After every row comes roughly how far along a hidden order it lies, from 0 to 20.
[ -9 -12  57  -9   5   2  -4 -27  16  -6 -16   2  22  25 -17 -42 -16 -13
 -12  23  -1  -3  22  16  20   2  -9 -34  -1 -21   2  15   8 -63  30   4
   5   8  -6 -27 -11  17  14 -16   5  -1 -16  -7  11   3   6  23   7  -7
  -1 -26 -21  -9  -2  39  -5  -6  -7   2  -4 -21 -16  -9  -1 -18  27   2
   0  20 -11   0   0 -14  21 -19 -48  60   1 -13  15 -13  10  23  -1 -40
   8   2  -1  47  10   5   6  -7 -29   2   0   1 -21   2 -79   2  10 -19
  -9 -63  12   5  -3   7 -14   9 -26   5  -5   0  -5 -16   2   6 -29  -1
  34 -12  -3  18   0 -48 -23  45   9  61  14  14 -15 -18   7  25   2  22
  11   4  -3   3 -10 -24  -4   2 -16] : 16
[ -16   16   -2  -32    8   18   -6   25   -2    0  -52   -7   -4    6
  -15   -4   25    9    4   -6    1    0    5    0   11    7   -9  -18
  -22   60    3  -15   24   -4  -23   31    8   -3   52  -39  -18   -1
   11  -18   -8    8    0   10  -11   -8   -4  -17    8  -21   -8   -4
  -50   -6    9   19   30  -19    5   16   -2    8  -14    8    4   10
    2    3    7   29    7  -20    9  -16   15  -14   97  -19  -14    6
   25   12   12   26   -8    5  -10   -8   -7  -26  -29  -15    2    9
  -35  -54   -3   34   -9   -9   41    9    7  -21   18  -62   87  -21
   -7  -50   -6    5    0    6  -19   13   10   88   20  -62  -14   20
   18    7   22    9    3 -121    7   20   -1   64   -2    5   17   13
   -4  -31   24   33  -16   11   -8   -4    8  -43    7    8   12] : 0
[  4  -5  36 -19  -8  -5   0  33   9   9   3  27   2  28   1 -49 -17  -5
  -4  11 -36  -3  29   0 -19 -12   4  -7   6 -62  11 -46   3 -60  39 -20
  -1  20  27  19 -18   5 -14 -11   6  -3  -3  -5   5   4  11  32 -15  -8
  23 -41  -6  -6   4  10  10   2 -30  -8   4   0  -7 -14   2 -21  -5  37
   6  32  19  -5  16  19   6   5  53  39   2 -14   2  25   7  25  15 -17
   4   0   0 -24   7 -18   8  -7 -17  27 -22  14   2  10 -27   2  -4 -14
   4  21 -33  15  -5  33   8   0  61   7  -5  -5  -5  -9 -10  25  -4 -22
 -11 -10  19  11  -1 -39  -9   2 -37   2  -1  22  -7 -19   5  10  -5 -21
  14  -4   1 -14 -45   3   1  11  21] : 20
[  8 -10 -31  17  -9   2  -6  -8  22   0  -4  13  -2 -20  -5  16 -11  -8
  11  -1 -27   2   2   4   6   4  19 -18  25  27  11  11   1  28 -14   2
  -1   0  27 -25   6  -5 -14  15  -9   8   3   6  -9  -1  -8 -29  -1   2
 -19  46   8   9  -4   4  -3   5 -11   7   7   6 -21   0   3 -14  36 -28
 -11 -78 -10  -3  23  -6  27  20  45  -6 -17  -6  -5 -34  13  24  -1 -18
   2  -1  -3 -13   0  -9  -5   1  13  48 -36  30   6 -12 -10   5   2   4
  29 -21  52  27   1  -9  -1  -4 -30   1 -14  -7 -12  32  16  72  38  27
  17  11   2  12  -1  26   5   2 -17 -15   1  -4  19  43  -8  17 -41  -4
  10 -23   8   0   8 -56  11  -6   6] : 11
[-19  -7 -41  25  -4  -7 -16   4  16  15  48 -25  -8  16  11 -32  -1  -3
 -10   5  11  -9 -13  11  40  -4   9  -8  17  32  -8 -17   1 -11 -24 -38
  -8   2  36 -14   8   6  29  22   8   4  11  -7   0   1 -16  -5   0   8
   0  32  -5  11  -5  -7   4  -6  -8   8  -7  18  23  -5 -14 -11  -7 -62
   4  21 123  -5  14  -1  -8  -5  64 -24  -5  -3 -30 -28   5  -9   0  59
   2 -10 -31 -39   4  -1  -6  -1  23  11 -38  -6  -2  -6 -25   4  -1   3
  -4   4  44   1   6 -60   5  -8 -51   4   4  -5  15  26   7 -22  27 -15
  15   7  26   3   6  -5 -22  23 -27  16  -3  -6   7  16  12  13 -11 -26
  44   9   3  13  18 -31   1   3 -11] : 5
[ -3   4 -27  -4 -13  -9  -2 -58   8  22  -5 -19  -1  -2  -3  22 -17   7
   8  14  37  -6   0  10 -10   7  20 -11   8 -28   0 -48 -23   9 -53  21
  -6  -8  -8  -4  -3  -3   7  17   7  -7  20  -7   2  -4 -28  14  13  35
   8  50 -17  -4  -5  16   6  -6 -14  51 -27   1 -36  14  -7  -2  -3 -21
  11  57  -1   5   2   1  17  -2  89 -23 -17   5  -3  -8  13  -4 -13  32
 -24   0  -1  14  17   8   1 -11 -13  41   7  -6 -33  -2  17 -10   6 -27
  -3  -4 -10   9   2   8  10  -7 -26  -1   2  13  11  -7  12 -46   2  -1
  10  -2  28  32   6 -17   4  24 -18  41   2   5   9  43  -3  33 -24  15
 -21  14   2   5  -6 -13  -2 -10 -47] : 5
[ -8  11   9 -16  -5 -13  -3 -33  17  17  25 -19  16 -25  -7  52  26   7
  -5  17  28   0  13  15  25   1  10 -42 -10  39   2 -35   6  -1  -8  10
  -7   9  -5 -16  -7 -10   2  10  -9  10  15  29  -6   2 -12   2   4  27
   8  12  16 -13   3  29  -3   4   0  24   1   6   6 -11  24 -16 -11   5
   1  17 -40   6  20  29  19  -4  13  29 -21  -6 -18  -4  -8  15   1 -20
   4   4 -12 -52  -4  12  -1   1  -7 -15  -3 -47 -13  -8   4 -10   5 -21
   5  27 -33 -40 -14   8 -17  -6  -9   0 -11   4  29  58   7 -18 -21  -7
 -43   9  63  -2   3 -54   0  26  21  56   4  -7  -4  23  14   7 -30 -15
   7 -19 -17   5  26  21  -7  15 -27] : 0
[-10   5  14   3  -5  -1 -13  16  16  11   9   6  -9   2  -6  -4  -1  -2
  -1  -1   1  -6   0   3  15   6   7   7  12  18  -9  -8  11 -45 -28  11
  -1  -3   4 -49   0  13 -14   1  -2   6  -5   5 -14   1  -2 -21  -2 -25
 -10  37  -6   1  13   7  16  -6 -18   6   2  13 -29 -18  -6 -17   4 -14
   4   3 -12 -10  13  -3  36  10 127 -52 -22   3   4   5   5  25   3 -31
  -3   0  -9 -41 -17 -24   2   5  13  32 -62  21 -16 -14  22   2  -1   3
  19   6  75   8  -1 -47   0  -3  -7   3 -17  -7  19 109   8  -8  30  15
  22  24  29  12   2  -7  11  11 -30   5  -9   3   6   7  -2  -2 -12   0
  13 -10  -8   2  17 -36   8 -16   8] : 5
[ 14 -17 -35  28  -9   3   4 -33  13  11 -10   1  13 -37  -1 -15 -12  -5
  14   9 -17   4  33   8   2   7  27 -39  36 -10   6   5 -15  23 -16   0
  -8   7 -13   3  10 -17   0  14  -6  -1  -4  -5   2   4   7 -14  -3  24
  -7  32  13  -3 -11  -5 -14   4 -10   1   2  -5 -10   2   9 -15  15 -14
  -3 -30 -24   3  24  -4  21   7 -18 -25  -1  -7 -15 -44  10   5   1  25
  -3  -5 -16 -29  24  20   4   1  19  63  12  27  11  -4   2  -5   1  -7
  24   3 -45  26   5  51 -10  -2 -41  -5  -8 -13 -26  16  21  72  23  -1
   1   2 -10  18  -3  54   3  -1 -29  24  18   1  -1  28  -3  35 -15 -12
  15 -21  15  -3 -17 -31   6  -9 -24] : 15
[ -5  -9  27  -6  -7   5  -5  10  17   7  24  24   9  26   0 -75   0  -9
  -7  14 -28  -3  13  15  17 -14   6 -29  14 -21   9  -6  10 -41  37 -38
  -1  23  43   1  -9   4   4  -9  -1   7 -13   0   5   4  13  47 -15   0
   7 -41  -1  -3  -8  20  -4   3 -11 -17  12   2  29 -25  -1 -24   9  11
  -6   3  81  -8  20   6  -2  -5  -9  56  13 -28  -8  -7  10  11  12   1
  20  -1 -19 -45   8 -14   1  -3 -12  -2 -13  10  11   4 -70   8   4  -1
   2   0 -15   1  -2  20 -10   1  26   7  -2  -9  -7 -35  -7  36 -10 -11
  -5  -7  13   9  -1 -33 -30  16 -34   8   6  12  -7 -13  15  19  -8 -15
  41  -7   7  -9 -16 -25   2  20  19] : 18
